kub: -0.337 -2.020 0.733 -2.208 2.793 -3.950 -1.124 2.142 -0.865 1.261 -1.932
 0.073 -3.008 3.707 3.629 -4.541 -2.488 0.697 -0.953 1.131 -2.840 0.371
 -2.266 -2.145 0.795 -1.298 -2.768 2.293 1.968 -0.481 -2.882 -2.433
 1.077 0.811 0.363 -3.020 0.041 -2.031 0.842
pafir: -2.987 -4.949 -3.147 -1.419 -4.152 0.144 1.165 -2.468 1.095 -0.904
 -2.594 2.038 1.284 0.365 4.283 7.971 5.798 9.182 -1.538 0.750 -1.013
 -4.726 -1.793 -4.614 -2.326 -2.254 2.768 -3.926 1.315 -3.405 5.343
 1.722 -2.814 1.863 -0.657 0.346 0.622 -0.775 0.239
Lebi: 0.488 2.748 -0.930 2.950 -3.651 5.241 1.477 -2.809 1.134 -1.662 2.600
 -0.125 3.975 -4.926 -4.875 5.918 3.223 -1.050 1.286 -1.511 3.784 -0.427
 3.032 2.910 -1.023 1.754 3.636 -2.990 -2.630 0.684 3.752 3.206 -1.391
 -1.101 -0.473 4.004 0.695 5.266 -2.291
Guzen: -0.337 -2.020 0.733 -2.208 2.793 -3.950 -1.124 2.142 1.134 -1.662 -1.932
 0.073 -3.008 3.707 3.629 -4.541 -2.488 0.697 -0.953 1.131 -2.840 0.371
 -2.266 -2.145 0.795 -1.298 -2.768 2.293 1.968 -0.481 -2.882 -2.433
 1.077 0.811 0.363 -3.020 -0.530 -3.959 1.724
dosod: -3.111 -5.721 -2.857 -2.272 -3.062 -1.386 0.727 -1.633 0.758 -0.414
 -3.337 2.063 0.117 1.800 5.680 6.197 4.823 9.433 -1.904 1.187 -2.111
 -4.573 -2.667 -5.435 -2.013 -2.752 1.691 -3.031 2.074 -3.585 4.216
 0.776 -2.392 2.174 -0.515 -0.825 0.415 -2.307 0.906
nimen: -1.036 -0.935 -1.673 0.603 -3.184 2.171 1.075 -2.150 0.909 -1.042 -0.023
 0.791 2.131 -1.833 -0.196 5.673 3.691 3.366 -0.117 -0.299 1.106 -2.122
 0.481 -0.732 -1.372 -0.224 2.607 -2.824 -0.517 -1.130 3.716 2.002
 -1.722 0.325 -0.461 1.756 0.536 1.801 -0.824
Libob: 0.223 -0.879 1.164 -1.644 3.096 -3.399 -1.160 2.252 -0.926 1.232 -1.207
 -0.286 -2.789 3.105 2.368 -5.242 -3.116 -0.974 -0.551 0.838 -2.253
 1.124 -1.629 -1.044 1.077 -0.724 -2.838 2.630 1.456 0.171 -3.375 -2.373
 1.401 0.374 0.422 -2.639 -0.559 -3.250 1.432
len: -2.987 -4.949 -3.147 -1.419 -4.152 0.144 1.165 -2.468 1.095 -0.904
 -2.594 2.038 1.284 0.365 4.283 7.971 5.798 9.182 -1.538 0.750 -1.013
 -4.726 -1.793 -4.614 -2.326 -2.254 2.768 -3.926 1.315 -3.405 5.343
 1.722 -2.814 1.863 -0.657 0.346 0.622 -0.775 0.239 -> 39
which: 0.488 2.748 -0.930 2.950 -3.651 5.241 1.477 -2.809 1.134 -1.662 2.600
 -0.125 3.975 -4.926 -4.875 5.918 3.223 -1.050 1.286 -1.511 3.784 -0.427
 3.032 2.910 -1.023 1.754 3.636 -2.990 -2.630 0.684 3.752 3.206 -1.391
 -1.101 -0.473 4.004 0.695 5.266 -2.291 -> Lebi
len: 0.488 2.748 -0.930 2.950 -3.651 5.241 1.477 -2.809 1.134 -1.662 2.600
 -0.125 3.975 -4.926 -4.875 5.918 3.223 -1.050 1.286 -1.511 3.784 -0.427
 3.032 2.910 -1.023 1.754 3.636 -2.990 -2.630 0.684 3.752 3.206 -1.391
 -1.101 -0.473 4.004 0.695 5.266 -2.291 -> 39

bovad: -2.131 1.237 5.821 -1.887 3.196
gika: 0.005 2.125 2.008 -2.129 1.237
natap: 0.813 -1.705 5.310 -1.289 4.785
teg: -0.158 -0.579 1.370 4.339 -1.550
len: -0.158 -0.579 1.370 4.339 -> 4
rev: -2.129 2.008 2.125 0.005 -> gika
len: -2.131 1.237 5.821 -1.887 -> 4
len: -0.158 -0.579 -> 2
which: -0.158 -0.579 -> teg
rev: 1.237 -2.129 -> gika
len: 0.005 -> 1

zomab: -0.837 3.251 -0.290 -1.805 -2.792 -1.865 2.813 0.153 0.664 -0.027
ruzuz: -0.647 0.573 -2.308 -1.232 -4.536 -1.286 6.957 0.038 -1.347 -2.239
pege: -0.837 3.251 -0.290 -1.805 -2.792 -1.865 2.813 0.153 0.803 -1.179
tifad: -4.535 -1.286 -0.655 -0.289 -1.680 -1.258 -0.180 -0.391 0.909 1.045
tipeg: -1.093 -0.581 -4.063 -0.102 -2.965 -0.950 7.736 1.514 0.803 -0.569
zet: -0.341 1.909 -3.434 -0.183 -0.249 -1.441 2.813 0.664 0.153 -2.578
len: -0.837 3.251 -0.290 -1.805 -> 4
which: -4.536 -1.286 -> ruzuz
len: -0.341 1.909 -3.434 -0.183 -0.249 -1.441 2.813 0.664 0.153 -2.578 -> 10
which: 2.813 0.153 0.664 -> zomab
len: -0.341 1.909 -3.434 -0.183 -0.249 -1.441 2.813 0.664 -> 8
which: -1.232 -4.536 -1.286 6.957 0.038 -1.347 -> ruzuz
len: -0.837 3.251 -0.290 -1.805 -2.792 -1.865 2.813 0.153 0.664 -0.027 -> 10

Vezu: 1.308 -1.776 0.746 -1.019 1.088 -2.614 -3.435 -2.560
Satu: -0.554 -2.089 -0.457 -0.605 -4.854 5.400 1.213 -0.145
vuvor: -0.185 3.961 -3.581 0.385 -0.804 3.101 1.757 0.714
nopak: 2.398 2.328 0.511 -1.094 -0.150 3.235 3.487 -2.678
ter: -2.237 -5.107 0.405 -4.389 -1.288 -1.337 -8.175 -4.080
nafo: -1.796 4.690 -0.312 -0.488 4.547 -2.504 1.261 1.091
Luguk: 2.889 -1.071 -1.071 3.616 -2.056 0.426 1.261 1.810
gibon: -2.015 -1.588 2.181 -1.996 -1.010 1.754 0.772 -0.481
len: -1.796 4.690 -0.312 -0.488 4.547 -2.504 1.261 1.091 -> 8
rev: 1.213 5.400 -4.854 -0.605 -0.457 -2.089 -> Satu

zugor: -4.256 -3.929 -3.363 -0.036 1.741 -4.365 -5.302 -1.502 3.867
lelil: -0.567 -1.718 -4.070 -2.921 -6.509 -7.856 0.786 -0.054 -4.472
dukev: -1.451 -7.340 -0.567 -1.718 -4.070 -2.921 -6.511 -7.856 0.786
gufa: 0.498 5.571 -0.962 -0.698 1.138 -3.025 -0.990 -1.439 5.527
seb: -1.625 4.023 -0.636 -3.155 -4.256 -3.926 -0.654 -0.054 -4.472
which: -2.921 -6.511 -> dukev
rev: 0.786 -7.856 -6.511 -2.921 -4.070 -1.718 -0.567 -> dukev
rev: -3.926 -4.256 -> seb
which: -2.921 -6.511 -7.856 0.786 -> dukev
which: -1.451 -7.340 -0.567 -1.718 -4.070 -2.921 -6.511 -7.856 0.786 -> dukev
len: -1.625 4.023 -0.636 -> 3
len: -4.256 -3.929 -3.363 -0.036 1.741 -4.365 -> 6

gem: 2.141 1.194 2.361 -2.006 -0.293 1.775 -2.297 1.443 -0.085 2.981 3.855
 1.214 1.979
Zuz: 3.355 -2.987 4.287 2.083 0.777 -2.478 -1.661 -1.702 0.677 1.862 0.367
 -1.995 -0.006
Kunu: -0.119 -3.234 1.627 -3.675 0.456 -4.009 -1.674 -0.980 2.102 4.337 5.036
 0.735 -1.283
perub: -2.331 -2.586 -0.229 -2.349 2.223 1.843 -1.917 -1.269 3.055 0.558 0.115
 -1.299 -0.971
Kefi: -0.105 2.784 0.099 -1.604 -2.151 2.710 -3.819 2.622 -1.557 -1.481 0.610
 -1.053 -3.777
Gebev: 0.073 -1.567 2.526 -0.397 2.535 -3.508 2.721 -2.790 2.996 1.212 -0.822
 -2.412 0.283
Bupu: 1.324 6.302 3.567 -0.825 2.818 1.939 2.946 2.270 2.499 -3.380 -2.275
 -2.616 5.641
pup: 2.756 -3.943 -2.006 5.456 -4.007 -0.282 2.960 -4.033 -7.233 1.075 -4.441
 -1.866 -1.016
nole: -2.056 0.858 -2.713 -2.062 -1.020 -1.201 6.712 -0.928 0.115 2.690 -0.067
 0.570 1.383
kefe: -1.102 -1.940 -4.996 -5.564 -5.409 -8.997 -3.761 0.184 -2.331 -2.586
 -0.230 -8.407 -1.201
which: -1.661 -1.702 0.677 1.862 0.367 -> Zuz
rev: -0.230 -2.586 -2.331 -> kefe
len: 2.141 1.194 2.361 -2.006 -0.293 1.775 -2.297 1.443 -0.085 2.981 3.855
 1.214 1.979 -> 13

Feb: -0.325 2.742 -0.417 -0.028
raza: -1.211 -5.321 1.562 -3.275
Fov: 0.483 0.340 -0.053 -0.099
rif: -0.309 -0.886 -0.253 -0.389
Num: 6.336 0.745 1.709 5.245
muf: 1.050 -0.325 2.741 1.596
keb: 0.087 0.426 -1.327 -0.119
puz: -0.732 -3.208 -3.013 6.576
gop: -0.973 1.185 -3.849 -0.012
Bab: -0.538 0.745 1.709 5.245
suvu: 8.482 -5.600 1.978 2.884
len: -0.973 1.185 -> 2
which: -0.325 2.741 -> muf
len: 6.336 0.745 1.709 5.245 -> 4
rev: 0.340 0.483 -> Fov

sopiz: 0.186 -0.611 -0.563 0.251 6.464 -5.846 4.272 -0.602 -7.108 2.915 4.201
 0.332 7.295 0.281 -0.563
rupuf: -2.294 6.228 2.314 2.266 4.396 2.223 3.159 -2.295 6.228 2.314 2.266
 0.611 2.062 3.531 1.031
podo: 5.694 -3.046 -1.824 -1.920 4.396 2.223 3.159 -2.295 6.228 2.314 2.266
 3.635 2.827 -3.491 5.282
which: 5.694 -3.046 -1.824 -1.920 4.396 2.223 3.159 -2.295 6.228 2.314 2.266
 3.635 2.827 -3.491 5.282 -> podo
rev: -1.920 -1.824 -> podo

zisor: -0.369 -1.068 1.128 0.871 1.912 -0.625 -1.062 -9.579 -0.369 -1.068 1.130
 0.871 -0.398 -0.538 2.136 -3.356 1.291 0.764 0.662 -0.061 1.212 0.658
 -2.481 -1.355 -0.326 0.519
korak: 0.030 0.973 -0.426 0.284 0.240 -0.625 -0.076 -5.693 -0.843 -0.536 1.183
 0.718 -0.145 -0.515 1.314 -3.218 0.604 1.147 0.208 -0.024 1.500 0.316
 -1.379 -1.355 0.768 -0.786
mukep: 0.057 1.418 -0.108 0.663 1.912 -0.625 -1.062 -9.579 -0.369 -1.068 1.130
 0.871 -0.398 -0.538 2.136 -3.356 1.291 0.764 0.662 -0.061 1.212 0.658
 -2.481 -1.424 -0.326 0.519
len: 0.030 0.973 -0.426 0.284 0.240 -0.625 -0.076 -5.693 -0.843 -0.536 1.183
 0.718 -0.145 -0.515 1.314 -3.218 0.604 1.147 0.208 -0.024 -> 20
len: 0.057 1.418 -0.108 -> 3
which: -0.369 -1.068 1.128 0.871 1.912 -0.625 -1.062 -9.579 -0.369 -1.068 1.130
 0.871 -0.398 -0.538 2.136 -3.356 1.291 0.764 0.662 -0.061 1.212 0.658
 -2.481 -1.355 -0.326 0.519 -> zisor
which: -0.024 1.500 0.316 -1.379 -> korak
which: 0.057 1.418 -0.108 0.663 1.912 -0.625 -1.062 -9.579 -0.369 -1.068 1.130
 0.871 -0.398 -0.538 2.136 -3.356 1.291 0.764 0.662 -0.061 1.212 0.658
 -2.481 -1.424 -0.326 0.519 -> mukep

Vulo: -7.995 4.587 -0.067 -2.797 1.109 -1.271 -2.886 0.248 -0.717 2.293 -0.901
 -4.101 -0.529 4.194 2.856 -0.050
migi: 2.753 -0.940 -1.549 0.425 1.211 4.916 -0.041 1.769 2.778 -0.790 0.337
 0.312 -0.794 -1.465 0.291 -4.679
Guzef: 2.608 -0.916 1.224 2.476 0.851 0.952 -2.201 -0.970 0.199 3.105 0.184
 4.747 -3.348 1.466 0.485 1.933
Mefa: 4.322 -0.083 -1.866 1.769 1.211 2.778 0.425 -0.041 4.916 -5.641 -3.073
 -0.858 -0.685 -5.835 -3.469 3.413
Tonob: -1.810 -2.457 3.351 -0.849 -2.676 -5.329 -3.188 -1.872 1.521 0.645 4.767
 0.242 5.063 -0.642 0.625 0.868
nuv: -1.819 -0.072 1.932 -4.024 -1.271 1.109 -2.423 1.852 0.973 2.234 -2.118
 6.287 4.692 -1.214 -6.130 -3.336
Bug: 0.985 -3.693 -0.543 0.389 1.376 0.793 3.824 -0.870 -1.911 2.153 -1.957
 4.584 -0.146 -1.950 -0.484 -2.367
which: 3.351 -0.849 -2.676 -5.329 -3.188 -1.872 1.521 0.645 4.767 0.242 5.063 -> Tonob
rev: 4.916 -0.041 0.425 2.778 1.211 1.769 -> Mefa
rev: 4.194 -0.529 -4.101 -0.901 2.293 -> Vulo
which: -1.271 1.109 -> nuv
rev: 0.425 -1.549 -> migi

tono: -1.071 0.023 -3.457 -1.698 -5.511 0.331
sadov: -4.789 -0.735 0.435 0.853 -1.398 -0.029
toz: 2.987 0.381 -2.179 -2.228 -1.618 3.540
dom: 4.175 1.567 0.856 2.937 -0.756 -2.949
Suli: 4.175 1.567 -0.014 -0.569 -0.293 3.128
zeviz: -0.135 -0.046 1.122 4.238 1.341 -3.182
zesev: 5.645 1.446 0.883 0.250 0.367 2.443
Lusog: 0.680 -0.230 2.957 5.059 1.934 -2.745
bim: 6.627 1.978 1.319 0.985 1.771 1.846
Sabas: 0.969 1.088 3.242 5.754 2.836 -2.161
pupuz: 8.046 1.944 2.440 1.883 2.974 1.914
len: 0.680 -0.230 2.957 5.059 1.934 -> 5
len: 0.969 1.088 3.242 5.754 -> 4
which: 4.175 1.567 -0.014 -0.569 -0.293 3.128 -> Suli

